Below are the code and all the weights of a small trained network. Each question names an input and a target symbol and asks about switching units off, where a switched-off unit gives its printed mean instead of its output.

import numpy as np


def w(rows, s, z=0):
    codes = np.array(rows[::2]) - 128.0
    scale = np.full(codes.shape[1], s)
    scale[-1] = z or s
    return codes * scale


def f(y):
    return y / 2 * (1 + np.tanh(0.7978845608 * (y + 0.044715 * y**3)))


def softmax(a):
    e = np.exp(a - a.max(-1, keepdims=True))
    return e / e.sum(-1, keepdims=True)


def log_softmax(a):
    a = a - a.max(-1, keepdims=True)
    return a - np.log(np.exp(a).sum(-1, keepdims=True))


def net(x, mask):
    ids = ['αζηπστ'.index(c) for c in x.split()]
    T = len(ids)
    res = E[ids] + P[:T]
    u = 0
    for l in range(2):
        r = res
        for j in range(2):
            rows = slice(4 * j, 4 * j + 4)
            q, k, v = (r @ M[l][rows].T for M in (Q, K, V))
            z = softmax(np.where(np.tri(T) > 0, q @ k.T / 4**0.5, -1e9)) @ v
            o = O[l][rows]
            res = res + np.where(mask[u + j], z, o[:, -1]) @ o[:, :-1]
        u += 2
        y = f(res @ A[l][:, :-1].T + A[l][:, -1])
        res = res + np.where(mask[u : u + 4], y, B[l][:, -1]) @ B[l][:, :-1]
        u += 4
    return log_softmax(res[-1] @ U[:, :-1].T + U[:, -1])


Q, K, V, O, A, B = {}, {}, {}, {}, {}, {}
E = w([
[141,105,208,143],'α',
[119,103,186,149],'ζ',
[148,120,197,48],'η',
[18,101,78,160],'π',
[4,179,81,146],'σ',
[211,49,164,119],'τ',
],0.017)
P = w([
[155,127,160,153],'0',
[147,190,126,109],'1',
[110,93,135,142],'2',
[160,157,74,189],'3',
[86,91,118,121],'4',
[183,190,113,133],'5',
[77,66,102,139],'6',
[158,159,100,204],'7',
[92,77,113,88],'8',
[155,130,145,254],'9',
[94,55,106,87],'10',
[92,231,101,206],'11',
[91,54,79,84],'12',
],0.012)
Q[0] = w([
[66,60,50,124],'0.h0',
[87,185,108,100],'0.h0',
[130,141,147,178],'0.h0',
[115,224,11,74],'0.h0',
[156,12,147,165],'0.h1',
[175,82,15,202],'0.h1',
[64,158,249,103],'0.h1',
[165,128,22,119],'0.h1',
],0.012)
K[0] = w([
[9,115,15,13],'0.h0',
[70,209,194,187],'0.h0',
[134,207,166,218],'0.h0',
[68,214,106,69],'0.h0',
[70,125,96,186],'0.h1',
[107,92,86,229],'0.h1',
[75,176,254,91],'0.h1',
[61,82,49,119],'0.h1',
],0.0089)
V[0] = w([
[87,188,254,150],'0.h0',
[72,134,178,173],'0.h0',
[159,138,195,136],'0.h0',
[168,43,78,217],'0.h0',
[145,96,47,189],'0.h1',
[139,119,189,89],'0.h1',
[145,163,112,113],'0.h1',
[52,126,47,216],'0.h1',
],0.0094)
O[0] = w([
[161,117,2,201,212],'0.h0',
[183,99,35,118,253],'0.h0',
[78,142,58,49,66],'0.h0',
[130,193,170,50,94],'0.h0',
[108,137,205,99,70],'0.h1',
[101,136,94,159,145],'0.h1',
[120,73,139,128,101],'0.h1',
[169,159,149,53,176],'0.h1',
],0.0057,0.0047)
A[0] = w([
[108,122,76,136,125],'0.n0',
[133,254,132,222,23],'0.n1',
[128,161,185,7,252],'0.n2',
[154,116,171,222,114],'0.n3',
],0.0061,0.0042)
B[0] = w([
[147,156,160,178,248],'0.n0',
[111,179,146,87,219],'0.n1',
[93,114,110,172,252],'0.n2',
[118,253,137,93,159],'0.n3',
],0.013,0.0024)
Q[1] = w([
[176,169,117,86],'1.h0',
[255,146,101,78],'1.h0',
[111,19,162,78],'1.h0',
[99,57,158,120],'1.h0',
[73,138,123,159],'1.h1',
[148,87,60,73],'1.h1',
[176,129,106,149],'1.h1',
[64,165,178,134],'1.h1',
],0.0097)
K[1] = w([
[208,108,41,175],'1.h0',
[87,198,90,101],'1.h0',
[100,46,48,106],'1.h0',
[62,85,126,80],'1.h0',
[171,155,176,181],'1.h1',
[105,42,114,123],'1.h1',
[147,99,136,2],'1.h1',
[200,35,129,155],'1.h1',
],0.0075)
V[1] = w([
[26,142,96,47],'1.h0',
[153,226,210,165],'1.h0',
[254,78,210,110],'1.h0',
[197,224,159,210],'1.h0',
[121,24,82,146],'1.h1',
[188,108,217,78],'1.h1',
[129,27,117,75],'1.h1',
[69,250,72,94],'1.h1',
],0.0092)
O[1] = w([
[117,94,175,254,133],'1.h0',
[134,57,63,112,114],'1.h0',
[38,127,199,65,27],'1.h0',
[186,79,63,82,148],'1.h0',
[156,201,175,139,146],'1.h1',
[133,66,142,129,2],'1.h1',
[158,246,193,170,65],'1.h1',
[154,39,92,130,195],'1.h1',
],0.0088,0.0097)
A[1] = w([
[169,202,76,125,176],'1.n0',
[157,51,116,140,2],'1.n1',
[60,166,33,129,242],'1.n2',
[141,83,122,245,193],'1.n3',
],0.012,0.005)
B[1] = w([
[184,180,148,124,201],'1.n0',
[145,92,255,133,144],'1.n1',
[178,76,200,99,251],'1.n2',
[149,126,101,177,229],'1.n3',
],0.0096,0.021)
U = w([
[92,98,68,65,210],'α',
[79,108,92,125,110],'ζ',
[95,217,157,224,2],'η',
[68,185,118,239,86],'π',
[82,15,111,246,120],'σ',
[53,111,254,141,221],'τ',
],0.0074,0.0051)

Each question gives the input, a string of symbols that net reads in full, and the target symbol t.
The units are the heads (4 rows each of Q, K, V and O) and the neurons (one row each of A and B). Each row of codes is followed by its name. A weight is (code - 128) times the scale printed after its matrix; where a second scale follows, it is the last column's (O, A, B and U).
mask holds one flag per unit, layer by layer, with each layer's heads first. A switched-off unit (its flag False) gives its mean, the last column of its rows in O or B, instead of its output. The means were averaged over made-up inputs and are rounded, as every weight is.
A unit's drop is (log p(t) with every unit on - log p(t) with that unit switched off) / (log p(t) with every unit on - log p(t) with every unit switched off).
The circuit of an input: a set's keep is (log p(t) with only the set's units on - log p(t) with every unit switched off) / (log p(t) with every unit on - log p(t) with every unit switched off). Starting from all 12 units, units are removed one at a time, each time the one whose removal leaves the highest keep (on an exact tie, the one counted first), for as long as the keep stays at least 0.8.
circuit, biggest first: the units of the circuit, biggest drop first
unit that matters most: the unit with the biggest drop
top k neurons: the k neurons with the biggest drops, biggest first
heads that matter: for each layer, one digit per head in row order, 1 if its drop is at least 0.15 and else 0, layers parted by /
input η α σ τ, target α: top 4 neurons : 0.n0, 1.n3, 0.n3, 1.n2
input σ ζ τ σ σ α ζ σ α α σ π, target α: unit that matters most : 1.h0
input π η σ τ η α σ π π η ζ, target π: circuit, biggest first : 1.n2, 1.h0
input σ α σ σ τ α τ α σ α, target α: circuit, biggest first : 1.h0, 0.n3
input α η π, target π: heads that matter : 10 / 11
input α σ α σ η η π ζ, target η: heads that matter : 10 / 01
input τ η σ π π σ π σ α σ σ α η, target σ: heads that matter : 01 / 00
input σ η σ π α η σ σ, target η: circuit, biggest first : 1.n0, 0.n1, 1.h1, 0.h1
input π η σ η σ α η π η, target π: heads that matter : 00 / 11
input σ τ π, target τ: circuit, biggest first : 1.h0, 0.h1
input η η η, target η: circuit, biggest first : 1.h1, 0.h0, 0.h1, 1.h0
input η α η, target η: circuit, biggest first : 0.h0, 1.h1, 0.h1
input η π α, target π: heads that matter : 10 / 01
input σ α η α π π α, target π: circuit, biggest first : 1.h1, 1.n2, 1.h0
input σ η τ α σ σ σ α α σ ζ η, target σ: heads that matter : 11 / 10
input α α σ τ, target α: heads that matter : 10 / 10
input τ σ σ η τ π η π σ α π π, target α: heads that matter : 00 / 10
input π π τ σ σ π σ η τ η σ τ σ, target τ: heads that matter : 00 / 10
input η α π σ ζ α σ σ, target α: top 4 neurons : 0.n3, 0.n1, 0.n2, 1.n2
input α τ σ τ α, target τ: heads that matter : 10 / 11
